(in the rows, 128 means zero)
Rows lie near named flat spaces through zero. A row that begins with a name and a colon came from that space; any other row is followed by the name of its block's space that it lies nearest.
bulzag: [146 142 117 116 177 208  96 170  96 146 119 106 151 111 144 113 155 138
  83 163 100 212  99 111  84 154]
kupodev: [129 164 116 150 140 124 160 121 117 154 170 231 161  71 144 123 118 192
 113 115 197 138  88 110 128 167]
tedilobog: [ 74  94  98 157 106 130 141 107 151 124 170  78 152 130 134 188 129 150
 142  78 142 101 130  95 152 121]
kupodev: [164 110 150 111  80 100 168 108 222  98  89 110  84 105  94 110 155 108
 156 109 111 184 106  48 160 119]
kupodev: [165 172 171  64 108   4 170 175 136 123  81  96  67 187 107  89 148  81
 175 113  55 141 180 142 191 104]
bulzag: [159 148 139 118 153 165 131 146 118 123 105 136 106 125 135  93 126 128
 121 154 138 153 121 142 116 128]
tedilobog: [106  89 125 150 123 177 128 113 141  88 111 104 129 115 100 142 126 132
 108 128 148 132 134 122 116 120]
kupodev: [103 151 121 114 154 115 148 183  86 130 133  69 131 166 134 141 141 140
 127 106 101 140 164 145 155 125]
torsolig: [120 140 121 120 146 144 150 167 121 124 125  93 137 123 122 133 154 150
 112 112 112 187 127  98 139 141]
gatlugaf: [116  89 112 135 142 203  73 126 123 125 121  64 147 133 132 148 140 107
 101 153  94 150 119 120  85 125]
kudimzun: [184 129 154 110 170 226  86 146 106 102  57 122  88 131 121  64 123  90
  95 209 119 167 124 173  69 117]
torsolig: [176 156 138 109 134 119 116 126 134 158 125 178 120 111 148  93 130 120
 132 155 121 151  95 119 113 142]
torsolig: [126 118 130 116 126 132 124 141 135 119 113  74 117 148 123 133 141 110
 133 125  95 144 141 120 135 116]
bulzag: [137 119 137 128 135 146  95 121 111 124 108 164 143 111 108 114 128 116
  94 164 121 141 123 144  88 140]
kudimzun: [ 98 139 137 141 130  87 154 136  89 110 129 198 156 108  87 130 120 160
  96 117 161 116 154 157 131 148]
bulzag: [167 140 127 128 163 228 140 148 143 116 104 118 108  95 141  93 140 149
 108 153 153 205  87  96 108 137]
kupodev: [156 189 146  86 132  33 161 170 109 158 129 142 104 162 144 100 136 121
 162 114  94 130 149 144 173 128]
torsolig: [113 123 120 135 123 121 133 123 129 130 142 119 135 132 132 144 125 135
 134 113 133 113 132 126 137 126]
bulzag: [189 178 152  99 139 107 154 144 135 140 107 155  72 143 155  71 116 115
 165 145 137 127 123 149 150 116]
tedilobog: [ 91  74 102 155  93 134  96  80 165 136 161 113 174 103 122 183 138 128
 120 108 118 120 104  76 111 137]
gatlugaf: [112 134 135 148 132 139 185 131 125  87 120 131  95 136 117 121 101 156
 143 106 195  89 157 161 163 107]
tedilobog: [155 107 114 122  77  84  87  66 201 184 167 147 146 104 162 148 141  99
 164 123  91 124  66  54 120 138]
bulzag: [154 127 149 137  80  81 189  80 201 102 120 167  67 120 123 107 100 127
 189 101 189  77 123 116 180 100]
kudimzun: [122 117 136 126 150 157  83 137  80 116 104 113 127 158 120 120 113  98
 106 168 111  98 161 195  93 114]
gatlugaf: [142 139 137 105 110  59 109 123 129 155 131 150 134 138 128 124 136 101
 140 133  85 121 130 127 130 134]
kupodev: [ 90 112 125 146 132 154 171 149 127  81 114 105 139 108  84 145 142 165
  98 100 152 167 145 106 142 135]
tedilobog: [121 112 122 127 114 114 105 119 139 141 134 154 175  88 103 145 158 132
  93 129  97 181 101  76 103 162]
kudimzun: [117 128 124 126 159 153  75 142  65 139 128 103 133 175 150 129 106 101
 119 163 109  74 161 208  98 112]
tedilobog: [130 124 130 127 132 129  97 121 110 137 126 150 143 126 125 125 124 116
 113 150 118 118 128 147 102 134]
bulzag: [152 136 155 109 145 111  64 131  69 135  92 201 144 130 101  91 119  89
  84 197  97 118 145 198  67 142]
torsolig: [119 115 118 138 142 176 113 132 121 123 127 111 142 118 128 136 134 135
 106 137 130 149 119 121 107 134]
gatlugaf: [123 152 109 132 172 192 151 171 104 133 142  73 119 143 166 129 129 160
 131 117 146 151 126 130 141 124]
kudimzun: [ 96 142 129 122 135  77 133 158  82 131 134 154 170 125  96 143 144 146
  94 115 106 146 154 138 129 154]
torsolig: [155 115 116 110 164 231  78 159 131 137 102  51 136 120 143 119 168 109
  92 168  69 229  92  84  79 139]
gatlugaf: [117 104 104 158 150 234 120 121 137 116 137 103 144  97 140 142 129 157
 102 134 164 160  95 100 100 135]
kudimzun: [146 123 138 107 143 155  98 151 119 122  93  95 124 135 114 111 150 101
 105 159  80 177 130 126 101 130]
bulzag: [ 89  82 120 158 151 215  87 126  90  89 106 124 169 104  84 145 129 137
  55 159 140 147 138 150  67 141]
kudimzun: [ 94 112 119 139 119 105 113 115 110 131 148 112 142 154 131 158 113 120
 137 116 125  69 155 159 133 115]
gatlugaf: [129 116 127 109 128 118  80 135 115 146 123  84 137 158 135 137 140  88
 127 146  64 127 139 138 110 121]
tedilobog: [145  96 130 134 110 147  74  81 150 135 122 149 132 116 130 126 119  93
 125 162 119 107 106 129  87 124]
kupodev: [149 106 143 113 113 119  77 104 135 128 103 108 104 161 129 117 116  67
 144 163  89  87 143 163 107 101]
gatlugaf: [140 129 128 122 100  71 105  94 146 163 152 164 135 130 146 133 120 107
 153 128 113  90 114 124 128 129]
kupodev: [117  96 107 158 133 197  87  92 132 134 148 135 154 105 145 147 114 133
 110 147 154 111  99 125  86 132]
gatlugaf: [149 165 121 100 142  98 116 157 115 179 149 124 141 136 163 122 149 126
 136 128  82 162 109 107 132 146]
torsolig: [114 127 128 152 114 101 135  92 121 129 151 200 137 115 127 133  94 144
 135 123 183  60 132 161 129 129]
torsolig: [114 115 146 151 120 121 135 101 109  91 110 192 121 120  92 117  93 131
 115 141 183  69 156 186 118 119]
kudimzun: [152 158 127 126 153 153 134 140 113 145 135 153 118 123 158 104 118 143
 132 142 152 132 112 142 124 133]
tedilobog: [158 144 132 115 123 105 109 113 133 159 139 143 109 147 164 112 112 104
 161 143 120  90 119 148 129 116]
[140 100 155 129 114 132 100  98 128  92  83 141  97 146  97 105 102  82
 127 166 132  77 157 185 105 100] : torsolig
[112 116 133 123 134 142 140 153 122  97 101  77 119 143 101 132 141 124
 116 122 110 152 155 129 136 119] : torsolig
[ 73 111 106 160 161 191 119 145  74 110 144 107 168 127 120 161 120 162
  85 125 156 119 148 158 106 136] : kupodev
[134 125  87 156 148 219 110 106 149 169 182 129 157  87 191 148 127 167
 126 128 166 151  56  75 102 148] : gatlugaf
[ 73 103 106 159 130 154 140 126 115 110 152 100 156 126 119 171 123 159
 114  98 156 109 143 128 135 128] : torsolig
[142 163 150 103 130  59 142 150 100 135 115 158 112 154 121 104 122 115
 140 131 112 108 159 169 147 125] : kupodev
[144 134 135 126 131 138 135 124 134 122 119 118  95 146 144 112 111 117
 152 135 143 100 135 152 138 107] : tedilobog
[127 137 128 126 145 136 115 140  99 134 128 132 132 139 135 123 121 126
 120 142 126 118 137 157 117 128] : kudimzun
[114 138 131 127 140 117 133 145  97 123 127 133 134 139 120 128 124 134
 118 127 130 117 150 156 131 129] : kupodev
[157 145 116 138 146 168  98 108 124 169 155 201 155  83 163 112 121 147
 111 159 156 144  70 114  86 158] : torsolig
[ 95 143 128 130 151 120 150 167  77 113 127 120 141 143 110 136 128 152
 107 114 134 127 166 162 140 133] : kupodev
[131 161 137 109 163 140 165 193  97 110 101 105 121 130 109 107 153 151
 103 123 116 199 145 125 142 140] : gatlugaf
[ 70 101 104 135 109  78  95 117 106 150 172  67 159 180 145 191 121 108
 149  98  87  52 166 153 142 110] : kudimzun
[138 117 142 127 105  91 105  98 133 129 118 184 136 115 106 119 121 107
 121 147 123 107 126 139 109 134] : bulzag
[141 134 122 106 129 105  87 135 122 168 140 111 145 142 150 133 145 102
 131 140  69 142 117 117 114 136] : gatlugaf
[116 141 132 124 134 110 158 154 115 115 122 122 127 132 111 128 136 144
 122 111 129 144 147 129 148 132] : kupodev
[120 122 130 141 113 125 168 115 155 104 129 116 100 133 126 132 113 139
 156 102 166  99 138 127 161 108] : bulzag
[144 127 138 118 105  77 107 104 140 147 130 177 138 117 120 122 129 108
 131 139 108 119 117 122 117 138] : bulzag
[ 85  90 127 132  91  76 125 116 141 108 126 101 152 134  83 168 145 115
 120 100  93 122 155 108 139 127] : kudimzun
[128 137 120 131 133 133 131 128 127 141 145 120 124 136 152 132 120 134
 143 122 138 111 124 132 136 123] : gatlugaf
[109 114 130 141 121 128 140 118 127 105 124 124 121 136 114 136 114 130
 131 119 150  96 149 148 137 115] : bulzag
[121  88 107 133 117 190 127 124 187 116 127  25 122 124 137 157 157 123
 138 107 102 181 102  52 135 117] : kupodev
[131 137 125 128 137 125 109 124 107 147 141 148 136 135 146 126 116 124
 129 141 130 103 127 153 116 130] : kupodev
[130 118 122 139 111 132 140 102 162 129 143 121 113 127 145 136 116 130
 157 113 151 102 115 113 144 115] : kudimzun
[127 118 145 139 116 117 138 109 128  99 106 185 127 105  88 115 116 131
 110 138 159 117 137 145 118 132] : kupodev
[144 131 124 144 127 157 140 101 149 129 141 143 101 126 160 117  99 135
 158 130 179  87 111 139 135 112] : kudimzun
[118  92 123 137 101 116  82  81 142 137 140 112 126 154 141 150 106  87
 152 138 114  54 137 153 115 103] : gatlugaf
[168 128 131 127 165 222  82 132 114 132 101 159 138  89 130  92 136 125
  79 190 129 191  85 124  60 151] : torsolig
[181 145 138 116 151 189 126 136 144 128 101 132  94 114 147  83 129 122
 128 163 139 170  96 119 110 127] : kudimzun

Rows lie near named flat spaces through zero. A row that begins with a name and a colon came from that space; any other row is followed by the name of its block's space that it lies nearest.
reronpeke: [144 137 143  89 129  83 109 130 149 120 138 117 168 141 126  59  72 138
 157 139 155  90 108  75 192 118]
gelkedak: [126 173  91 142 150 146 157 145  88 122 135 169 176 150 118 148 136 114
 147 212 179 118 120  74 133  79]
guflenun: [140 115 146  60 192 144 148 156 106 141 130 172 197 156  56 126  78  79
 123 157 117 142 145 137 138 122]
guflenun: [ 84 122 130 155 139 190 152  86 135 159 119 125  62 100 142 122 119 140
 122 106 152 159  89 129 154 120]
gelkedak: [146 111 162 135 126 136 105 127 140 111 146 113 136  88 164 110 159 115
 104 138  80 127 179 131 131 141]
reronpeke: [115  94 126 136 106 143 103 124 139 135 124 114  50 130 142 125 136 149
 138  45 110 135  96 156 135 145]
gelkedak: [ 98 170 125 137 160 123 172 130 116 156 119 141 168 120 107 145 128  99
 101 196 167 144 153 120 113 110]
sizdum: [129 160 134 160 119 116 129 129 131 108 133 117 152 105 159 126 150 116
 107 171 143 108 154 104 133 114]
sizdum: [151 132 116 122 112  91 106 156 118 115 123 138 140 151 133 142 150 143
 138 100 122 118 145 140 101 127]
pibomrapar: [136 112 149 108 156 165 120 126 121 131 136 152 132 117 138  97 116 127
 136 117 121 139 133 112 166 112]
sizdum: [120 160 102 157 139 155 176 112 100 138 108 157 144 125 118 192 153 134
 113 166 152 162 140 146  68 113]
pibomrapar: [126 123  90 126 112 100 102 167 113 132 159 123 121 158 130 118 163 127
 171 165 121 104 120  87 134 123]
gelkedak: [132  91 138  99 106 115 135  83 170 131 121  82 107 133  89 119  65 145
 134 100 103 128  81 159 122 181]
gelkedak: [123 124 168  98 166 130 106 160 119 149 104 169 121 127 137 103 120 125
 108  27 137 151 160 162 155 107]
sizdum: [ 79 122 118 119 118  99 138 116 160 164 128  82  84 144  92 100  78 121
 140 125 155 114  64 120 161 151]
reronpeke: [143 123 132 106 139 120 134 129 127 127 136 130 164 132 108 126 118 118
 130 162 113 129 142 124 119 136]
reronpeke: [109  99 133 119 136 145 121 135 129 152 126 128  85 130 118 131 133 123
 124  82 106 149 123 160 125 143]
pibomrapar: [110 143 121 179  76 101 131  94 158 125 104  82  74 107 159 154 146 161
 106  84 140 128 114 163  91 152]
gelkedak: [ 95 141  96 139 102 101 151  97 142 164  94 113  73 149 113 146 105 181
 147  72 176 147  70 153 102 138]
pibomrapar: [104 180 107 142 122  97 174 101 138 138 104 116 151 142 100 141  82 137
 125 166 201 117  88 112 124 117]
pibomrapar: [113 120 152 151 111 116 122 119 160 120 143  75 117  93 139 120 139  93
  91 158  96 112 147 137 131 160]
reronpeke: [126 135 118 137 135 143 142 125 115 133 129 139 135 124 128 144 144 127
 127 155 130 140 137 125 112 121]
guflenun: [ 77 116 134 138 119 110 125 131 159 156 139  75  78 119 114 105 117  94
 112 132 125 115 104 131 156 156]
guflenun: [171 150 129 120 141 165 142 100 109  93 118 174 180 130 143 122  95 161
 150 139 164 125 114  91 150  87]
reronpeke: [144  78 144  92 167 173 128 154 106 134 142 154 144 131  86 159 145  80
 109 136  50 161 172 177  93 153]
sizdum: [111 101 128 115 154 144 128 141 114 173 149 137 114 114 126 125 175 120
 132 157  87 169 169 134 106 138]
reronpeke: [137 146 139 135 152 144 134 154 107 108 128 154 170 124 125 148 142  86
  98 156 127 123 165 130 125 108]
gelkedak: [116 158 136 123 167 158 150 122 112 140 121 166 154 122 133 103 102 126
 131 148 182 136 121  88 174  82]
reronpeke: [101 108  93 138 132 153 176  95 115 183 124 125  95 122  95 192 170 147
 130 169  97 197 137 174  32 163]
pibomrapar: [111 159 138 158 114 120 167  80 154 128  94 102 125 104 124 155 100 138
  88 122 161 137 116 160 102 141]
guflenun: [167 162 149 129 132 110 125 116 116 119  90 173 164 110 176 137 148 188
 115  65 153 157 184 151  93  99]
guflenun: [142 132 144 134 115 111  96 146 136 101 137 119 133 121 159 101 135 121
 125 113 125  97 139 110 160 120]
guflenun: [148 102 130 160  73 100  83 132 139 115 117 106  65 110 184 162 207 175
 115  30  71 145 169 195  58 163]
gelkedak: [161 111 184  70 172 154 134  99 140 123 117 154 179 111 114  81  56 133
 120 102 123 144 140 130 171 123]
pibomrapar: [119 125 105 127 112 103 107 151 125 137 142 120 106 149 134 113 144 138
 159 126 133 112 111 104 140 125]
sizdum: [133 114 142  88 169 124 118 172 110 143 151 150 171 137 103 109 137  84
 127 168  99 131 172 117 140 124]
pibomrapar: [123 169 125 167 110 130 160  84 142 112 109 113 138 106 146 141 111 146
 111 154 174 120 110 116 124 117]
sizdum: [ 83  75 165 104 135 140 150  70 184 183 123  67  67  93  90 103  77 123
 102 102  88 168 103 181 130 195]
guflenun: [121 153 130 149  99  56 110 144 142 138 117 104 122 118 160 132 172 147
 110 105 132 125 171 147  91 138]
sizdum: [117 133 109 138 129 107 110 166 108 151 153 134 126 127 153 122 196 125
 143 168 116 133 169 101 115 116]
gelkedak: [111 104 126 124 121 129 117 141 141 127 143 101 100 140 106 120 113  96
 128 126 110 107  99 131 151 149]
reronpeke: [100 119 118 136 172 184 157 153  87 163 126 169 118 126 101 185 175  87
 101 147 106 180 165 169  81 122]
gelkedak: [108 142 101 158 109 144 128 108 126 135 125 129  79 131 160 114 129 169
 161 108 175 123  75  92 158 103]
pibomrapar: [134 135 141 134 125 123 128 128 136 110 127 118 145 119 129 130 121 110
 108 138 124 114 138 132 131 133]
pibomrapar: [135 132 127 127 124 122 135 126 126 125 109 135 130 135 118 154 125 136
 117  98 129 138 132 160  99 134]
sizdum: [148 133 150 111 146 117 104 164 123 104 149 137 177 127 135  94 126  90
 122 159 119  96 159  94 170 111]
guflenun: [105 100 117 191 108 229 111 100 122 114 146 125  24  93 195 123 169 144
 142  94 120 132  80 104 173 110]
reronpeke: [ 97 107 128  84 169 138 103 182 109 167 135 162  97 167 102  82 103 106
 158  72 148 128  98 111 197 102]
sizdum: [106 106 120 125 130 143 124 121 131 157 139 121  87 126 130 111 135 139
 148 122 120 143 109 120 140 134]
guflenun: [158 121 110 141 114 131  93 170 101  94 152 145 138 139 156 143 187 120
 143 143  95 108 157 111 116 116]
[ 87  97 145 108 161 156 119 144 126 177 126 140  71 126 118 103 125 115
 124  66 121 160 122 151 159 128] : reronpeke
[118 145 135 119 157 119 142 141 112 159 111 158 146 124 123 140 145 129
 111 119 140 162 170 150 101 115] : guflenun
[147 124 136 169 104 144 124 116 134  92 145 103 136  89 161 158 179 110
  96 176  79 122 170 138  91 148] : pibomrapar
[127 139 125 126 143 138 123 150 111 124 132 151 139 139 131 119 128 116
 135 133 147 118 126 105 154 102] : reronpeke
[143 121 133 110 133 118 115 152 120 119 123 142 139 146 115 135 124 120
 126  96 118 124 137 147 123 129] : pibomrapar
[147 149 134 103 130 103 157  90 142 125 104 129 175 136 102 125  67 157
 133 135 161 130 110 129 118 131] : guflenun
[124  92 139 104 136 138  98 142 127 151 127 141  82 134 137 104 133 147
 145  49 107 148 125 147 145 132] : pibomrapar
[127 131 108 130 111 117 126 117 131 132 130 121 113 139 135 117 122 158
 158 128 146 121  98 105 136 124] : reronpeke
[101 141 149 123 137 117 179  88 162 142 101  92 143 117  72 148  61  99
  80 146 145 136 109 170 112 161] : sizdum
[125 194 118 136 129  63 137 147 125 126 129 128 195 135 139 106 127 124
 131 201 190  95 148  69 144  94] : guflenun
[109 140 103 153 123 148 125 137 110 134 125 146  90 138 148 133 148 143
 146 107 161 128 101 110 143 100] : reronpeke
[140 148 140 139 106 104 125 118 148  95 116 108 143 126 135 125  99 128
 113 113 148  96 114 128 142 130] : sizdum
[156 115 122 107 130 132  85 166 104 111 135 167 124 156 150 105 138 147
 166  73 128 114 123 107 161  99] : pibomrapar
[ 87  99 145 122 159 178 167  74 141 192 124 120  85  87 116 123 123 140
 115 136 110 196 130 155 113 152] : pibomrapar
[134 129  77 120 137 156 153 103  98 153 152 156 143 143 126 123 143 175
 198 218 144 151 103  61 119 105] : reronpeke
[150 169 134 169 104 122 140 106 133  83 107 124 157 108 158 158 134 137
  97 133 152 111 143 134 105 117] : sizdum
[104 110 167 113 162 129 105 183 130 139 142 125 126 118 114 110 138  49
  82 115  94 121 172 152 159 136] : gelkedak
[134 102 141 103 136 125 112 153 132 120 137 122 133 141 101 125 114  93
 119 115  94 116 132 147 136 147] : gelkedak
[131 159 106 145 109 100 148 108 132 123 123 116 151 130 131 140 128 150
 137 175 157 119 120 107 105 125] : reronpeke
[128 147 145 148 115  77 102 155 140 122 150  99 154  98 169 105 181 106
 104 177 109 106 194 106 126 131] : sizdum
[147 145 133 139 137 147 127 123 113 114 133 153 156 109 164 120 150 141
 131 153 137 132 155  99 135  99] : gelkedak
[157 144 133 125 158 149 125 161  94 101 147 169 196 125 137 132 156  93
 122 193 119 118 178  95 134  95] : gelkedak
[122 110 127 130 121 134 114 127 129 141 131 126  93 124 143 121 146 145
 138  96 114 140 126 136 127 134] : pibomrapar

Each name stands for a flat space through zero: a line, a plane or more. A row that begins with a name and a colon came from that space; any other row is followed by the name of the space it lies nearest, among the names in its block.
mogur-taz: [102 114 151 120  93 121  88 129 141 101 136 107 129 137 130  83 148  93
 121 153 125 124 104 102 101 128]
gis-vom: [143  90 122 133 132 136 119 122 142 128 130 110 151 123 142 104 147 115
 121 124 134 113 115 139 107 124]
nilo-bomi: [142 108  97 121  89  57 144 112 190 114 145  72 149 129  51  52 163  99
 117 127 135 104  97 124  40 160]
tud-karu: [ 89 166 172 140 162 165 103 134 146 141 130  95 104 148 137 149 116 120
 113 200 119 116 158 111 133 102]
mogur-taz: [162 119  94 134 234 107 172 200  97 151 150 138 102 155 103 124  74 180
 179 164 158 153 137  97 197  95]
gis-vom: [190  58  97  67 151  34 168 149 112 152 127 136 131 127  84 128  99 147
 183 126 184 184  89 133 180 102]
nilo-bomi: [161  26 143 107 126 119 107 109 134 168 119  96 154 123 149 117 127  93
 134 158 145 129 100 153 150  91]
nilo-bomi: [155 110 141  99 123 115 132 124 124 122 127 128 107 114 128 131 158 111
 120 122 136 151  99 116 130 117]
mogur-taz: [134 105 143 134 150 159 116 125 123 148 123 122 131 127 159 143 125 122
 123 145 127 123 134 138 148 106]
gis-vom: [121 144 130  71 127  68 137 143 108 122 113 162 127 132 110 173  87 162
 174 123 172 185 127 131 173 116]
mogur-taz: [145 141 120 135 151 132 152 139 117 136 134 136 105 127 118 137 126 139
 127 125 122 133 132 118 143 127]
tud-karu: [104 163  91 189 117 120 154 149 119 144 155 124 111 157  71  78  87 136
 135 148  79  92 153 100 131 165]
tud-karu: [126 156 100 166  77 125 149 138 100 104 152 154  92 129  94  72 145 114
 114  93  73 114 112  84 115 178]
gis-vom: [117 172 140 116 111 120 142 124 111 129 122 151  95 125 113 163 119 135
 126 123 116 149 136 117 149 136]
nilo-bomi: [110 108 155 115 167 171  87 135 115 128 107 143 164 130 204 174 105 149
 147 139 163 140 147 157 164  88]
gis-vom: [177  55 102 153 159 117 153 143 125 175 150  95 118 139 100  76 117 109
 134 163 115 110 110 116 152 113]
nilo-bomi: [109 183 101 113 124 105 132 144 140  61 127 158 155 123 125 125 146 167
 141  67 160 139 129 129  77 160]
tud-karu: [115 120 161  95 120 121 100 115 145 123 116 113 135 126 142 146 136 114
 126 149 149 142 121 135 122 108]
mogur-taz: [107 112 101 114 117  71 120 139 144 121 127 122 179 147 101 104  86 150
 171 132 163 130 132 145 120 135]
gis-vom: [139  95 130  92 137  77 138 144 102 161 123 137 119 141 105 146  75 140
 172 160 152 169 120 125 198 100]
nilo-bomi: [125  93 158 138 137 132 111 110 170 173 135  54 121 142 106 105 129  83
 106 211 114  99 130 126 114 102]
tud-karu: [161 116 101 133 103 134 145 125 103 102 131 165 126 105 141 111 165 127
 118  56 116 132 101 125 116 155]
mogur-taz: [104  92 171 122 116 145  68 141 134 104 141  96 119 143 155  74 153  79
 119 183 125 125  96  85 117 103]
nilo-bomi: [ 99 168 118 138 136 131 122 137 143 103 128 132 149 136 128 128 120 152
 134 118 139 118 149 133 101 142]
tud-karu: [146  99 116  90  99  63 141 126 122 132 125 134 130 126  92 120 116 126
 153 120 148 158 102 128 143 130]
tud-karu: [129 143 114 129 111  73 159 149 109 144 147 128  82 148  56 100  96 125
 147 158 107 144 119  85 159 140]
gis-vom: [112 122 160 132  97 162  99  99 129 135 117 122 128 119 159 142 143 100
 104 135 107 117 130 138 125 124]
mogur-taz: [127 130 150 122 120 160 110 114 125 115 119 136 126 114 165 146 156 116
 109 113 125 130 123 133 120 123]
mogur-taz: [118 117 153 110 119 161  92 110 129 106 108 141 156 111 189 156 151 124
 119 104 146 134 125 153 118 116]
nilo-bomi: [149 128 106 152  98 116 165 123 101 154 140 141  92 126  89 111 120 117
 121 116  83 123 122 112 151 153]
tud-karu: [ 95 127 137 146 126 163  92 109 159 123 117 109 179 130 165 131 128 128
 118 131 134  94 152 163  91 128]
gis-vom: [113  91 137 171 131 188  85 116 155 126 133  91 167 132 174  86 152  99
 101 144 112  73 133 142  85 124]
[106 169 124 140 130 147 121 131 141  96 129 134 139 127 139 128 143 141
 118 107 129 115 142 129  92 145] : gis-vom
[136 158 116 114 145 111 145 156 114  94 137 153 106 127 117 124 140 149
 139 106 142 153 116 100 127 135] : mogur-taz
[107 125 143 121 147 131 101 126 165 120 125  94 157 137 139 124 131 126
 128 157 153 116 137 140  97 113] : nilo-bomi
[116 137 143 122 145 120 126 134 135 144 129 111 115 141 114 139 108 128
 134 169 132 133 139 120 143 112] : tud-karu
[154 178 103 158 107 127 194  97 127 165 129 137  89 111  74 158 133 133
  95  95  78 111 150 140 122 167] : mogur-taz
[149 183 123 110 138 147 155 129 107  88 118 182 105  98 152 178 168 158
 114  53 136 157 126 128 121 144] : mogur-taz
[179  35 137  88 103 106 120  95 134 149 114 112 147 103 144 125 159  91
 123 115 148 143  83 156 131 106] : gis-vom
[161  77 131 118 112 129 125 104 137 138 124 113 137 110 139 117 161  99
 111 115 128 123 101 143 114 122] : gis-vom
[131 101 123 153 115 121 134 115 142 168 137  92 126 139  97  99 113 103
 120 165 101 100 132 130 128 130] : nilo-bomi
[111 141 105 180 119 144 143 129 109 163 135 136 128 144 111 120  82 138
 133 137  86  98 161 133 155 148] : nilo-bomi
[110 131 165 111 176 143 107 127 153 152 116  96 134 139 146 170 107 133
 132 189 155 132 153 143 142  85] : tud-karu
[130 163  84 117 119  74 166 135 131 114 126 154 145 128  84 136 106 170
 154  83 148 141 138 143 116 159] : mogur-taz
[149 117 129  64 107  81 133 114 129 105 108 152 144 105 130 162 146 139
 143  82 174 173 102 150 123 125] : gis-vom
[152 124 103 142 137 134 152 136 111 128 134 148 124 121 128 122 133 140
 129  96 120 126 125 128 135 139] : tud-karu
[ 93  74 140 118 109 105  74 132 150 125 129  93 177 152 136  82 103 108
 154 176 152 117 118 133 119 111] : mogur-taz
[124 126 118 130 120 108 134 131 129 135 131 124 132 136 107 117 111 130
 138 135 127 126 130 127 131 134] : tud-karu
[ 74 221 180 136 188 200 101 149 123 109 121 140  95 140 177 196 119 155
 115 168 129 135 177 109 146 102] : nilo-bomi
[168 123 159  98 186 170 132 132 113 124 117 143  97 103 182 185 168 133
 111 118 151 160 116 127 153  88] : tud-karu
[109 196 124 153 128 146 145 134 124 114 136 141  98 130 112 136 134 140
 111 118 100 119 149 108 115 152] : gis-vom
[159 131 147  72 129 112 131 131 120  87 123 148  99 103 142 147 183 122
 120  95 157 176  86 108 120 116] : nilo-bomi
